[100  94 158 107  92 156 155 161 100 110 107 164 151 159 161 156 144 102
 104 103]  folid
[103  93 149 112  94 159 157 156 104 113 104 158 140 160 161 156 144 105
 109 115]  Zokiv
[113  92 145  74 113 160 157 156 120 146 121 153 141 160 164 153 138 111
 141 149]  vit
[113  91 145 136  80 171 148 156 120 146 121 153 140 162 156 153 138 111
 141 149]  bon
[ 88 104 164  74 113 159 157 157  84  59  85 170 148 159 166 149 165  90
  59  55]  Bepep
tail: [159 157 156] => [104 113 104 158 140 160 161 156 144 105 109 115]
tail: [113 159] => [157 157  84  59  85 170 148 159 166 149 165  90  59  55]
tail: [140 160] => [161 156 144 105 109 115]
tail: [160 161 156 144] => [105 109 115]
tail: [ 74 113 159 157] => [157  84  59  85 170 148 159 166 149 165  90  59  55]

[140 127 131 124 101 211 129 109 108  66 152 133 121 120 151 121 108 129
 142 142 133  97 108 139 115 150 137 107  94 123 159 114 102 123 134] -> ber
[103 129 135 109 116  85 131 121 100 133 114 180 133 130 131 128  85 153
 178 144 124 127 126 150 123 148 126 167 133 150 149 135 137 107 124] -> Keke
[122 149 127 139 128 134 138  98 140 162 145 145 131 128 125 133 109 114
 105 161 127 127 125 122 127 136 128 150 136 138  94 136 152 172 100] -> mina
[ 96 118 130 109 106 160 128  93 148 185 125 154 132 132 160 117 120 104
  99 121 139 128  96 121 116 135 124 138 128 136 110 136 113 107 110] -> nuv
[126 153 127 125 150 139 125 152 104 134 160  72 137 135 148 128 127 121
 170 145 120 132 160 148 141 123 130 151 145 129 115 121 140 112 140] -> Lafuv
[172 119 130 111 148 131 145 157 135 174 139 105 117 106 102 133 108 114
 105 161 119 127 130 137 149 125 127 167 158 114 134 142 104 108 146] -> nalo
[157 136 136 123 141  81 127 142  89  72 127  77 137 128 104 118  87 130
 136 173 127 150 117 135 132 136 125 139 181 140 103 142 105 135 128] -> bol
[ 85 137 120 115 126 144 138 117 120 110 138 105 117 128  99 115 197 114
 137 130 126 139 107 154 129 115 140 140 100 119 117 133 150 107 115] -> tino
tail: [133 108 114 105 161] => [119 127 130 137 149 125 127 167 158 114 134 142 104 108 146]
tail: [145 129 115] => [121 140 112 140]
tail: [127 167] => [158 114 134 142 104 108 146]
tail: [160  72 137 135 148] => [128 127 121 170 145 120 132 160 148 141 123 130 151 145 129 115 121 140
 112 140]
tail: [117 128  99 115] => [197 114 137 130 126 139 107 154 129 115 140 140 100 119 117 133 150 107
 115]
tail: [139 105 117] => [106 102 133 108 114 105 161 119 127 130 137 149 125 127 167 158 114 134
 142 104 108 146]

[162 207 161 112 120 130 126 131 103] = zib
[130  99 136 139 142 109 137 101 160] = Bor
[108 101 118 141 144 137 136 125 147] = munel
[ 75 120 161 111 151 151 120 159 123] = popu
[123 120 161 111 152 136 126 137 121] = Fum
[132  99 137 139 142 130 137 101 161] = kevo
tail: [161 112] => [120 130 126 131 103]
tail: [120 161 111 151] => [151 120 159 123]
tail: [ 99 137 139 142] => [130 137 101 161]
tail: [108 101 118] => [141 144 137 136 125 147]

[136 129 126 126 100 127 131  87]  paga
[134 131 126 127 137 127 130  49]  fakod
[129 126 124 127 143 124 129 157]  tinit
[128 126 124 126 138 127 124 128]  Pofe
[136 129 125 127 124 125 130 212]  difo
tail: [129 125] => [127 124 125 130 212]
tail: [137 127] => [130  49]
tail: [136 129 126] => [126 100 127 131  87]
tail: [126 126 100 127] => [131  87]
tail: [129 126 124] => [127 143 124 129 157]

[126 129 130 124 129 129 127 126 128 128] = dat
[113 135 132 129 126 124 130 129 120 126] = bir
[120 125 124 127 118 121 129 136 141 123] = Tol
[114 126 128 122 113 116 132 145 145 121] = tep
[115 125 141 118 115 117 129 144 136 123] = faziz
[128 135 130 124 128 124 129 125 123 126] = rit
[129 125 126 132 129 130 128 130 130 131] = zelup
[128 135 130 124 128 124 129 125 129 126] = Fimu
[122 123 134 127 132 139 128 131 133 132] = fola
[122 137 129 128 129 135 131 206  86 129] = dudi
[168  96 185 119 154  73  87 206  87 183] = bapi
[126 116 129 129 125 124 131 133 147 124] = vunag
tail: [206  87] => [183]
tail: [124 131 133] => [147 124]
tail: [129 128] => [129 135 131 206  86 129]

